a =
 -4   75    6   55   49
-82  -41   48   66  -40
 60   -5   29   49    2
-72  -38  -33   29   22
-25   19   57   28  -71
 66  -60  -26   23  -49
 16   47  -80  -48   52
 28  -80    6  -14   56
 -1   50  -51   34   -7
-79   31   38  -26   14
 60  -53   33  -64   65
-21   25   -8   64   49
-71  -45    0  -65  -20
 39  -80  -36   34   60
a[-14][-5]: -4
a[:, -3]: [6, 48, 29, -33, 57, -26, -80, 6, -51, 38, 33, -8, 0, -36]
a[13]: [39, -80, -36, 34, 60]
a[12][-5]: -71
a[-3][-1]: 49
a[:, 1]: [75, -41, -5, -38, 19, -60, 47, -80, 50, 31, -53, 25, -45, -80]
a[-13][1]: -41
a[8]: [-1, 50, -51, 34, -7]
a[:, 0]: [-4, -82, 60, -72, -25, 66, 16, 28, -1, -79, 60, -21, -71, 39]
a[11][1]: 25
a[6][-4]: 47
a[7][-5]: 28
a[-12][-1]: 2
a[-8][2]: -80
a[-3][-3]: -8
a[11][0]: -21
a[0]: [-4, 75, 6, 55, 49]
a[:, -2]: [55, 66, 49, 29, 28, 23, -48, -14, 34, -26, -64, 64, -65, 34]
a[-4][-2]: -64
a[2][2]: 29
a[1][-1]: -40
a[9][1]: 31
a[-4][1]: -53

x =
[[ 55  77  82 -75 -46]
 [  1   2   2  -2  -1]
 [-54 -75 -79  73  45]
 [-15 -21 -22  21  13]
 [-16 -22 -24  21  13]]
x[0,0] -> 55
x[3] -> [-15, -21, -22, 21, 13]
x[0,2] -> 82
x[0,3] -> -75
x[:, 0] -> [55, 1, -54, -15, -16]
x[4] -> [-16, -22, -24, 21, 13]
x[:, 4] -> [-46, -1, 45, 13, 13]
x[0] -> [55, 77, 82, -75, -46]
x[3,1] -> -21
x[1,3] -> -2
x[:, 1] -> [77, 2, -75, -21, -22]

grid = [ -7.4 -18.7  11.0  -1.3  -4.9  -7.9   6.4   7.5]
grid[0] = -7.4
grid[4] = -4.9
grid[6] = 6.4
grid[2] = 11.0

A =
[[5576 3593 6338 5515 4519]
 [1208 7838 2567 1693 3352]
 [7312 1909 6017 6904 5629]
 [5693 3479 6513 5622 4524]
 [2889 6205 3775 3145 3893]
 [2588 6499 2076 2780 4321]]
A[0,0] => 5576
A[4,0] => 2889
A[4] => [2889, 6205, 3775, 3145, 3893]
A[2,0] => 7312
A[1,3] => 1693
A[:, 1] => [3593, 7838, 1909, 3479, 6205, 6499]
A[5,1] => 6499
A[3,3] => 5622
A[5,2] => 2076
A[5] => [2588, 6499, 2076, 2780, 4321]
A[2,3] => 6904
A[0,2] => 6338
A[4,2] => 3775
A[1] => [1208, 7838, 2567, 1693, 3352]

m =
array([[ 1.574,  1.603,  1.703,  1.754,  1.808,  1.890,  1.885,  1.916,
         1.908,  1.904,  1.901,  1.856,  1.814,  1.756,  1.744,  1.696],
       [ 0.057,  0.236,  0.358,  0.536,  0.654,  0.780,  0.940,  1.061,
         1.189,  1.285,  1.407,  1.503,  1.596,  1.677,  1.711,  1.745],
       [ 1.019,  0.891,  0.748,  0.621,  0.450,  0.317,  0.195,  0.007,
        -0.114, -0.267, -0.426, -0.623, -0.747, -0.881, -1.029, -1.172],
       [-1.435, -1.267, -1.167, -1.026, -0.880, -0.743, -0.591, -0.391,
        -0.292, -0.129,  0.018,  0.186,  0.343,  0.491,  0.649,  0.794],
       [ 1.640,  1.683,  1.767,  1.813,  1.838,  1.906,  1.906,  1.912,
         1.902,  1.881,  1.863,  1.819,  1.767,  1.681,  1.631,  1.538],
       [ 0.962,  0.827,  0.674,  0.559,  0.413,  0.233,  0.115, -0.070,
        -0.203, -0.383, -0.515, -0.663, -0.790, -0.955, -1.065, -1.242],
       [-1.937, -1.998, -2.090, -2.184, -2.176, -2.225, -2.275, -2.250,
        -2.176, -2.150, -2.092, -2.009, -2.052, -2.087, -2.118, -2.123],
       [ 1.076,  0.940,  0.827,  0.686,  0.540,  0.382,  0.221,  0.059,
        -0.052, -0.219, -0.348, -0.531, -0.674, -0.825, -0.938, -1.125],
       [-2.306, -2.313, -2.278, -2.241, -2.224, -2.241, -2.276, -2.236,
        -2.132, -2.104, -2.026, -1.920, -1.820, -1.723, -1.653, -1.525],
       [-0.462, -0.612, -0.774, -0.914, -1.066, -1.171, -1.321, -1.445,
        -1.560, -1.676, -1.797, -1.914, -1.980, -2.045, -2.107, -2.134],
       [ 1.064,  0.975,  0.843,  0.670,  0.533,  0.387,  0.262,  0.121,
        -0.054, -0.169, -0.363, -0.512, -0.666, -0.794, -0.965, -1.084],
       [-2.309, -2.305, -2.256, -2.214, -2.197, -2.068, -2.025, -1.913,
        -1.848, -1.738, -1.659, -1.545, -1.379, -1.264, -1.131, -0.977]])
m[0, 0] => 1.574
m[11, 13] => -1.264
m[5] => [0.962, 0.827, 0.674, 0.559, 0.413, 0.233, 0.115, -0.070, -0.203, -0.383, -0.515, -0.663, -0.790, -0.955, -1.065, -1.242]
m[10, 11] => -0.512
m[5, 8] => -0.203
m[7, 1] => 0.940
m[10, 12] => -0.666
m[2, 11] => -0.623
m[10, 5] => 0.387
m[4, 3] => 1.813
m[1, 5] => 0.780
m[1, 4] => 0.654
m[5, 5] => 0.233
m[1, 12] => 1.596
m[:, 4] => [1.808, 0.654, 0.450, -0.880, 1.838, 0.413, -2.176, 0.540, -2.224, -1.066, 0.533, -2.197]
m[11, 10] => -1.659
m[6, 9] => -2.150
m[8, 15] => -1.525
m[0, 2] => 1.703
m[6, 5] => -2.225
m[6, 12] => -2.052
m[:, 13] => [1.756, 1.677, -0.881, 0.491, 1.681, -0.955, -2.087, -0.825, -1.723, -2.045, -0.794, -1.264]
m[0] => [1.574, 1.603, 1.703, 1.754, 1.808, 1.890, 1.885, 1.916, 1.908, 1.904, 1.901, 1.856, 1.814, 1.756, 1.744, 1.696]
m[2, 3] => 0.621
m[4] => [1.640, 1.683, 1.767, 1.813, 1.838, 1.906, 1.906, 1.912, 1.902, 1.881, 1.863, 1.819, 1.767, 1.681, 1.631, 1.538]
m[4, 4] => 1.838
m[7, 6] => 0.221
m[6] => [-1.937, -1.998, -2.090, -2.184, -2.176, -2.225, -2.275, -2.250, -2.176, -2.150, -2.092, -2.009, -2.052, -2.087, -2.118, -2.123]
m[2, 6] => 0.195
m[1, 0] => 0.057
m[9] => [-0.462, -0.612, -0.774, -0.914, -1.066, -1.171, -1.321, -1.445, -1.560, -1.676, -1.797, -1.914, -1.980, -2.045, -2.107, -2.134]
m[5, 3] => 0.559
m[:, 3] => [1.754, 0.536, 0.621, -1.026, 1.813, 0.559, -2.184, 0.686, -2.241, -0.914, 0.670, -2.214]
m[9, 1] => -0.612
m[5, 10] => -0.515
m[8, 2] => -2.278
m[3, 9] => -0.129
m[3, 14] => 0.649

data =
[[ 71 -72 -30  72  43 -70  33 -59 -71]
 [ 64 -51 -63  34  67 -26  65 -84 -30]
 [ 65 -68 -28  66  40 -64  31 -55 -64]]
data[0,0] => 71
data[0,7] => -59
data[1,7] => -84
data[0] => [71, -72, -30, 72, 43, -70, 33, -59, -71]
data[1] => [64, -51, -63, 34, 67, -26, 65, -84, -30]
data[1,1] => -51
data[:, 1] => [-72, -51, -68]
data[2] => [65, -68, -28, 66, 40, -64, 31, -55, -64]
data[1,2] => -63
data[1,3] => 34
data[0,5] => -70
data[2,7] => -55
